Each row is followed by its class.
[ -89 -240 -127  -64   37  128 -176   99 -169 -268   33 -126 -173  253
   48  194  236   90  232  107  175 -160 -118   46  -97 -131  -65  -65
   94  127  -93 -112 -232 -123  -70  306  -45 -133  222] -> tase
[  60  -55 -207   -6    9  369  143  115  232  109   38  365 -219   56
   -4   95  -45  -70 -140  -96  -96 -198   31 -124   58  149  347   -2
  -96   59 -114 -109 -154 -172  164   82 -188  213  224] -> lura
[ 180 -102 -174  -12    7  367   29  265  293   88  158  362 -293 -118
    3   66  -13   57 -207   15 -156  -39  170 -120   94   62  478  -37
  -60  -16   27 -122 -283 -198   22   49 -148  171   -8] -> Nofop
[ -20   12   49   31  -46   38   17  122  267  -75 -217  106  -16  -48
  -34  -21  186  -84 -149  -15   20 -130   63  -76  -86   23   82    1
   17  -39  -77  -29   72   -3    9 -116   54    3  136] -> togus
[-251  -19 -225 -149 -322  112  422   58  340  247   63 -171  402  105
  -15 -147 -102  108  219 -393  -92   -2 -103  -96  -67  -72  243   79
  177   81  218 -125  257  116  -99   99 -200  455   86] -> togus
[ 105  -64  -83   -3   -6  313   80  202  120   36    6  535 -286  102
   36  -21   62  -19 -210    6  -90 -215   10 -160   80  167  321  -41
 -215  -20   26 -147  -54 -211  115   -7 -251  291  179] -> gudo
[ 258 -202 -123 -141  -30  194  267  185  180  255  174   51 -225  -61
  -92  -18 -119   41  -55  -38 -111  -82  179 -182  118  100  331 -166
 -121  -50   46  -79  -74  -97   84   62 -317  346  145] -> Gepi
[ 202   76 -231 -185  -97  252  158  279  185   37  101  252 -228  195
   90  -57  -13 -290 -306 -247  141   13   75 -192  -42    0  433  -13
   36   63 -351 -184   45   45   95  -97 -150   46  104] -> togus
[-107   16    9   23   34  292   62  -94  254   12  -58  307  294  286
    8 -102   46   26  154 -214  -10 -183  -87   45  -13 -105  -41 -156
    3   78   53   15  162  -19 -189  273  -63  317  179] -> zel
[-173  -94   74   62   24  245   26 -163  192   48 -116  239  311  334
   67 -106  -47  -17   84 -198  -20 -248  -64   15 -124  -32  -25  -39
   26  138  106    1  146  -48 -126  172  -60  271  229] -> bagu
[  52   71  108   45  -87   39    7   96  174  -86 -234   35 -120   51
  -13  -57  237  -75  -96   21   64 -175   41 -115   44   46   19   15
   23  -61 -136   15  101  -48    6  -75   52  -83  162] -> gudo
[  13 -106 -147   11  245   29 -254 -216 -131   11  265   34 -191  270
  218   76  143  -24  234    6  -35 -117 -203  144 -138   96 -232  -37
   63  129  -30  -76 -117   64    6  -41   96 -233    9] -> lura
[  61  112  112  -38  -96  -29   29   78  227  -70 -277  138   17  -68
  -74 -126  153  -98  -83    4 -234  -62    2  -62  -34  153   13  100
   37  -43   48   47  125  -20   56  -86  107   15   64] -> bagu
[   1  -37  148 -106 -134 -160    6   27   41  -26 -395   23    0  -31
  -76 -130   96 -110 -133   60  -96 -175   43 -170  -79  198   49   86
   21  -33  -19  -24  178  -81  174 -159   26  -93   90] -> Nofop
[-244  -74  402  -25 -103  183 -127 -281  258  211  -39   51  563  522
    5   16  -48 -227  165 -196   70 -136 -128   31 -217  -61 -244   93
 -146   15  498  265  500   10 -323  380 -313  498  546] -> togus
[  -1   51 -237  133  -97  403  197  266  622   34  189  212 -127 -139
 -113   81  121   47  -17   -9   32  -43  144  -63  149  -91  236   -9
  -36  -19  -15  -47  -50  -87  -34  202 -334  434  -59] -> gudo
[-114 -140 -169  -15   19  141  -48   70 -175 -306   77 -236 -124  295
   75  195  226  127  257  106  220  -85 -134   34   34 -131  -68 -130
  122  107  -42  -96 -181 -141 -112  303  -36 -108  164] -> Nofop
[ 154   44 -176  -42  -17  303   79  273  327   87   84  455 -266  135
   -7   32   24 -121 -145 -154 -125 -183   24 -106   68  137  347   25
 -103  -31 -137  -92 -132 -139   39  122 -373  190  110] -> Gepi
[-141  -72  116   34  -77  223  163  -78  130  114    9   71  286  254
   64  -69 -130   32  130 -189   34 -128  -57   23  -47 -122  -11 -194
   46   77   87   83  164   10 -160   95  -41  240  158] -> val
[  30 -138  -74  -31  221  -35 -165 -260 -181   91  414  -44 -154  192
  226  134  103   47  348   26    3  -43 -182  134 -147   87 -266  -52
   63  149   96   -6 -113   95  -61  -35   47 -113   -3] -> zitu
[-141   78  149  253  -28  281   52 -117  190  212   33  178  590   22
    8 -301 -281  174   86  -94 -119 -144 -122   36  -45 -190 -123 -126
   44   77  365  134  200   54 -145   72 -162  440   -8] -> lura
[ 178  -53 -175 -107  -58  228  105  225   93  108  117  202 -323  144
   33   78   26 -151 -100 -108    3  -93   37 -112   76   44  262  -97
 -102  -20 -247  -90 -137  -63   23   -3 -225   23  243] -> ber
[ 145   86 -210  -93  -31  209    9  263  156  103  -16  449 -199   96
  -14 -106  -84  -94 -253 -101 -197 -127   29 -161   69  206  448   23
 -135   11  -30  -95  -49 -170  177   32 -270  222   10] -> val
[-119  -37  103   40   54  215  123  -46  141   28 -110  138  219  298
   88   -7   66  -43  187 -217   79 -259 -111   64    6 -129  -36 -159
   46    8   10    1  116   19 -166  220    7  268  154] -> zitu
[ -92 -102   94    9   66  254  125 -138  173   64 -116  212  299  363
   65 -104   13  -24  133 -238   75 -236  -63    7  -62  -83  -39 -114
   27   68    8  -19  183   19 -168  209  -50  290  257] -> Gepi
[  87 -172 -382 -333 -144  -45  -64   52 -295   88   10 -446  -46  428
 -118 -248  152  161  111  -24 -375  169  -78   14  -64  201  126 -104
  -18    5  155  104 -208    7   -5  273 -220 -468  309] -> lura
[ 276  -39 -157  -36   10  158  140  273  136  175   39  113 -417 -182
  -19  -30  -20  -31  -96  -47 -189   -6  124 -135  221  121  318 -137
  -71  -39 -151  -72 -175 -118  101  -10 -107  122   24] -> Notef
[ -50   87 -241  -63   67   18 -145  214 -215 -345   15 -193 -326  385
   67  106  338    7  243  -22  172   21  -68  -34  196  -24    7 -112
  144  180 -170  -28  -93 -171 -209  356 -170 -151  120] -> zel
[ -47  -64 -261  -83   85  -21  -85  138 -272 -186    6 -308 -307   70
  111   97  211  154  200   49   28  -34 -127  -22   23   18   97  -55
  175  164 -105  -91 -288 -103   21  173  -13 -185   26] -> Nofop
[-185 -249  261   18  -44  304  472  114  265  140 -254  144  607  172
 -134 -187 -237   31  -12 -193  176 -176  -33  -85 -107 -280  301  106
   96   38  363 -167  261  -31 -189  214  -11  899  164] -> Gepi
[-147  -50   41   29   66  286  -32  -41  235   71 -140  269  226  324
   93 -102   25  -86   78 -199   24 -219  -43   16 -132  -63   28 -142
   20   96   42   38  115  -52 -148  174  -69  235  205] -> zel
[  76  -73 -168   50    2  300   56  139  253  154  123  220 -263  -63
   28   87   33  -81 -116  -17   18  -87   54  -84   39   93  219  -55
 -190  -10  -46   16 -141 -153   62   18 -158  135  272] -> ber
[ -60 -140 -170  -55  201  -63 -254 -292 -336   33  199   75 -141  375
  212   91   65  -55  145   25   68 -123 -231  140 -163  159 -276  -88
  -47  121 -102  -75  -52   37  104  -58   88 -297   90] -> bagu
[-126 -165 -196    2   35  148  -76   66 -183 -290   37 -245 -144  294
   87  165  243   98  273   91  230  -90 -192   35  -21 -140  -81  -89
   71  114 -106  -90 -262  -89  -58  276   -1 -173  178] -> Notef
[-107 -132 -175    0   50  200 -113  115 -194 -294   -1  -56 -214  383
  128  108  256   86  225   88  155 -163 -141  -15    7  -41  -32  -92
   68  106 -101  -99 -224 -178  -81  301  -95  -84  209] -> tase
[ -85   50 -340  -34  115  247  252   61  176  177  159  455 -172  100
   93    2 -182 -125  -98  -16 -151  -16  -79  -29  -76  237  313 -128
 -157   77   43  -69 -113 -169  184 -137 -192  290  135] -> gudo
[-184  -88  231    8   93  224  133  -70  266    3 -178  273  399  289
  120    5  -27  -62  189 -265  -31 -251 -150   22 -243  -38   -1  -18
   93  158  112   37  154    9 -103  142   22  402  328] -> ber
[-106  -88  170   38   41  245   64 -149  236   -1  -30  279  356  253
   97  -37  -36  -24  186 -199  -22 -272 -133   71 -122 -151 -130  -59
    3   17   76  -28  138   29 -168  215   -2  349  149] -> zel
[ 234   72  180  -66  -97 -109  -17  191  258  -83 -197 -145  -11 -258
  -71 -146  225  -14  -99    1 -228    4  163 -101  -45   18  108   84
  107 -146  134   48   25   82    8 -104  140  -41  -87] -> zel
[ 123  -76  -33  -92   -3  104  129  100  294  100  -94  276 -104   53
  -76  -33  174  -23  -15 -159  -91 -203  -38 -142  -74  209  146 -102
  -75    9   -4  -57   71  -34   55  -22  -97  195  372] -> Gepi
[-108  -76   49   87  141  246   45 -136  186   59  -92  277  364  306
  130 -200   18    9  155 -219    7 -283  -78   77  -76  -84  -72  -46
  -28  -16   22   -1  109   80 -105  260    7  281   96] -> zitu
[-148 -268 -151 -241   26 -291  184 -189 -488 -111 -280 -492    1  318
  241  -20   78 -159   42  -47  250   -5 -148   47 -221  -13   27  119
  -72   50  -68 -190   31  -63  321  145  138 -218  158] -> val
[  93 -169  -60   67  313  -36 -127 -284 -246  114  307 -116 -172   77
  208  125   27  154  243    3  -13 -101 -207  156  -83  105 -268 -120
   52  157   41  -68 -108   53   68  -55  194  -52   16] -> togus
[  -9   35  126   -1  -73   21   28   47  126 -115 -343   79   72   11
  -38  -26  164   16 -116   21  -99 -275   12  -92  -15  118   67  124
  -29  -83   33  -49   95  -71   67  -67   71   96   57] -> lura
[ 115 -106 -144  -72  -73  268   82  246  194  186  183  300 -257    0
    2   23  -47  -65  -70  -27  -20  -58   50 -128   39   34  286 -132
 -141   -3  -48  -44  -80 -118   61   55 -283  213  169] -> tase
[ 318   83  163   55  103  116  146  200  365   19 -157   46 -107  139
  -44 -196  300   -6   -1 -102 -191 -187  178 -116  142   63   82  -98
   87 -113   21   18   91   16 -316   61  -48  323  287] -> Gepi
[-137 -182 -230  -59  143  150 -153   87  -48 -249  124  -85 -113  336
  102   86  314  154  375   33   74 -210  -97   69  -39  -36  -48  -37
  113  135   -3  -49 -139  -94 -125  478  -54   88  196] -> gudo
[-128 -223 -242   11   33   71   -3  -21 -194 -273  138 -301 -395   41
   14  280  281  112  374  139  395 -150  -10   56   56 -162 -190  -91
   79   74 -307  -69 -320 -134    2  373   -3 -208  128] -> boku
[ -22  -71  105   18  -36   99  -46   30  189 -126 -327  216   14   91
  -83  -34  283  -72 -126   77  115 -301  -17  -71  -59   58  -18   36
 -124 -141  -62  -43   70  -99   26  122   63   65  236] -> zitu
[-145    1   25   19   -2  257   74  -76  213    1 -111  145  279  244
   68  -16   14  -37  178 -254   23 -190 -103   56  -30 -108  -25 -161
   58   86   46    9  140  -25 -170  164   52  202  200] -> Notef
[-170 -169  120  -65  -36  100    2 -187  141  171    7  139  230   57
   44   17 -141   17  147 -112  -49 -140 -139  -12 -191   37  -88 -244
   53  166   83  123  164  -79   -9  164  -29  200  191] -> boku
[  14 -108   98   98 -135  137  -23  218  274   27  -83  196 -132   50
 -124  -59  360   80   63  173  268 -356   89 -180  104 -107  -49 -252
  -33 -143 -103   -4   95  -70  -82   75 -174   92  232] -> togus
[  30 -167 -146  -44  228   45 -203 -247 -146   24  350  143 -196  212
  114  117   94  -21  229  -26  -38  -98 -151  121 -135  161 -304 -148
   47  101 -102  -73 -118   74  -39  -12   22 -191   66] -> tase
[ -30 -111 -120   34  230   62 -243 -302 -252   -4  260  156 -103  384
  168  163   68   12  175   33   26 -166 -260  157 -171  192 -280  -32
   -2  107   -1  -41 -146   16   58  -27   93 -233   99] -> Gepi
[-202  -19  119   88  -22  198  -38  -12  198  -78 -225  160  277  222
   84   40   20 -128   80 -184  -10 -304 -230   38  -81 -132  -26  -54
   70  112   80  -23  141  -70 -125  166   18  265  123] -> bagu
[ -19   45  161   81  -26   42   -7  122  286 -141 -227  100   -7 -188
   20   -7  189 -108 -101  127  -47 -160   57  -36  -22  -51    5  -28
   33  -77   70  -14   96  -49  -20 -174   95  113 -175] -> val
[-226  -47   18    8   15  219  -28 -172  187   86  -62  259  234  270
  -49    0  -12   21  112 -170   94 -216 -181   43  -88  -59  -18 -286
   32  130  123   33  193  -83  -50  228   65  190  401] -> boku
[-421   19  112   46 -263   79 -267  -57 -139 -214  174  205   74  -98
   93  494 -141  256  -81  223  -75  -95 -244    4  141  -28   25 -242
  110  235  128   68  105 -278  111  128  112  -52    0] -> bagu
[-137 -162 -119   71   67  110   -5  -21 -128 -181   18  -85 -168  286
   45  152  241  125  252  137  202 -178 -198   80   54  -86 -159  -85
   -8    5 -111  -91 -281 -197  -22  397 -150 -183  192] -> Notef
[ -25 -173 -147  -31  107  167  -47  103 -134 -280   96 -127 -232  321
   69  135  251  113  272   76  182 -163 -139    8    4 -111  -51 -118
  134   97 -157 -126 -265  -96 -100  313  -64 -106  223] -> gudo
[-106  -94   43   -9   22  183  152 -144  169   76 -170  167  323  413
   58 -124   -5  -29  117 -249  106 -204  -54  -41  -74  -52   15  -77
   15   68  -58  -58  170   19 -156  185  -45  285  208] -> zitu
[-141  -54 -115  243  261  -43 -331 -306 -208  -40  283   10 -244   76
  193  262  127  -59  209  120   59 -108 -387  158 -125  125 -274   43
   43  331  193   -1 -106  -44  152 -242  285 -255   25] -> zel
[  18  189 -145  -60   14  126 -176  194  101  -24 -102  585 -227 -141
  142   71  -99 -395 -321  -47  -81 -142 -145  -96  -27  118  308  254
 -151   66 -267  -95  -57 -155  317  -49 -222   33 -328] -> togus
[ 148  -39 -157 -155  -51  244   40  261  171  141  137  236 -195  128
  -25 -110  -40 -104 -130 -102  -88  -86   83 -174   11   83  354 -153
  -46   55   34  -76   24  -68    8  -15 -267  205  247] -> Notef
[ -33  -33  114   30 -111   16  167  132  280 -155 -197  120  -54  -99
  -52  133  228  -82  -11   64   88 -204   52  -65   51  -75   32 -102
   33  -97  -73  -85   71  -64  -13 -120  193   47  142] -> bagu
[  99 -109  -59   36  165   45 -205 -177 -193   71  377  -15 -265  320
  233  177   98  -52  227  -46  -10 -150 -214   81 -138  173 -289  -79
   97  143 -115   -2 -147   96    4 -154    3 -348  196] -> tase
[ -11 -126 -137   84  240   20 -239 -280 -201   12  297   67 -209  281
  181  169  126   81  215   45   -3 -130 -264  158 -111  125 -282 -194
   -4  145   22  -71 -139  -19   16  -23   93 -183  135] -> tase
[ -23 -223 -186  -34   48  174  -47  123 -191 -259  202 -192 -215  378
   35  150  295  247  298   49  186 -178 -161   44   17 -134  -79 -155
   85   70 -103 -137 -278  -64 -180  367  -97  -66  349] -> ber
[-323 -127 -129  150  166   46 -272   -4 -480 -366 -248  -99 -100  316
  360  123  267   87  311  325  118 -276 -248  114  -40   13 -155   86
   -4  110  131  -25 -238 -304  226  293  110  -80 -164] -> val
[ 207 -122   14  -23  166  224  219  151   98  151  -69  317  -96  -12
  134 -113  -65 -216  -83 -118 -273   19  237  -87  -17  219  208  189
 -149 -106  -49   14 -194   39  -27 -109 -172  234  -53] -> zitu
[ -61  -59  -24  -37 -137   45  137   64  285   -7 -268   56  -74  -49
  -91   -9  297 -109  -55  -34   -9 -180   12 -123  -88  151  -14  -60
  -47  -77  -35  -32  109  -31   89  -96  -68  -25  351] -> val
[-181  -97   53   26   -8  215   22  -90  135  -20 -173  261  289  348
   62  -45   -7   13   52 -168   26 -212  -47   22  -68  -59   26 -163
  -28   48  -15  -12  145  -44  -93  164   73  231  231] -> ber
[-133  -50   18  -48   39  233   91  -39  215   71 -181  184  304  389
    0 -116   -3  -22  138 -279  -13 -241  -92   39  -99  -58   44 -176
   14   49   71    1  149  -23 -143  259 -106  293  298] -> val
[-146 -150 -153   74   58  132 -103   98 -126 -298   21 -216 -218  284
  130  251  236   81  286   68  125 -141 -223   79   59 -139  -20  -28
  122  147  -75  -89 -292 -147  -23  336   40 -130   86] -> bagu
[-158 -134   51   22    3  271   18  -96  175   47  -44  268  272  241
   22  -32   16   28  143 -157  -10 -287  -88   74 -108  -96  -75 -181
    4    7   65   -3  104   10  -96  225  -30  258  210] -> gudo
[  -4  -14  156   46  -16   13  -47   71  147  -66 -274   90   60  -65
  -80  -81   82  -43 -189  100   41 -166   98  -71  -61   31   55  -18
  -45 -114   32   19   95  -49   75  -86  118   23  131] -> Nofop
[ 124 -114  -25    2  226  158  -71   63 -252 -284   14 -200  -96  324
  266  -94  150  -18  182  -38  -87 -110 -100   46   23 -109  -60  112
  218  108 -102 -152 -214   26 -206  215   12   36 -213] -> ber
[-143  -37   64   24   52  282  113  -96  249   -8  -99  273  369  340
   95  -74  -22  -51  151 -244  -37 -236  -92  103  -74 -138  -28  -80
   49   44   59  -29  137   20 -173  221   34  317  132] -> bagu
[-114 -222 -210   43  -14  156   11   59 -225 -155  240 -299 -154  237
  140  132  168  174  326  149  237  -34 -170   95  -28 -209 -115  -87
  134  112  -97  -55 -281  -52   -4  323  -63 -130  -59] -> lura
[  70 -108 -199   -3 -124  326  326  140   61   40  157  127 -317  -19
  -96  252  163   28   33  106  207 -189 -127  -65  130  -69   83 -226
 -201  -71   19 -164 -195 -256  -64   98 -325  287  234] -> lura
[-127  -84   33  -10   33  274   71  -78  206   52 -121  166  266  311
   60  -42   24  -61  108 -258  105 -231 -122   12 -114 -121   32 -106
   51  108   26  -25  129  -21 -177  226  -61  274  241] -> Gepi
[  78  -34 -133   58   36  384  -30  289  157   39  182  503 -278  157
   55   33   37  -41 -149  -68  -61 -243  -13  -39   81  -43  362 -200
  -79   64   19  -85 -117 -119    3   50 -220  205  153] -> Gepi
[  31 -101 -157  116  236    2 -243 -294 -232    1  338  -86 -258  252
  191  214  211   82  287   32   10 -147 -216  203    2  100 -356 -132
   31  111  -32  -35 -146   64   43  -35  180 -310   12] -> zel
[ -88 -127  -40   29  241   11 -225 -182 -248  -48  173   10 -115  327
  136  256   58  -64  169  126   57 -157 -230  178 -157  109 -249  -61
   22   96   32  -22 -134  -64  -30    2  102 -133   92] -> lura
[ -69  -42 -177  123   41  324  -46  184  391   50  138  393 -185  132
   90  145  -41  -77  -53   -2  -51 -205  -66  -97  105   54  331 -113
 -126  130   97 -103  -19 -245  -11   23 -193  368   88] -> zitu
[  74  -62  -85  -66   27  370  198  169  236   36   39  457 -149   82
   10   40  -53   63 -121  -36 -110 -227   -1 -142   98  122  337 -263
  -57   45   53 -157   -2 -272   50   82 -132  408  269] -> togus
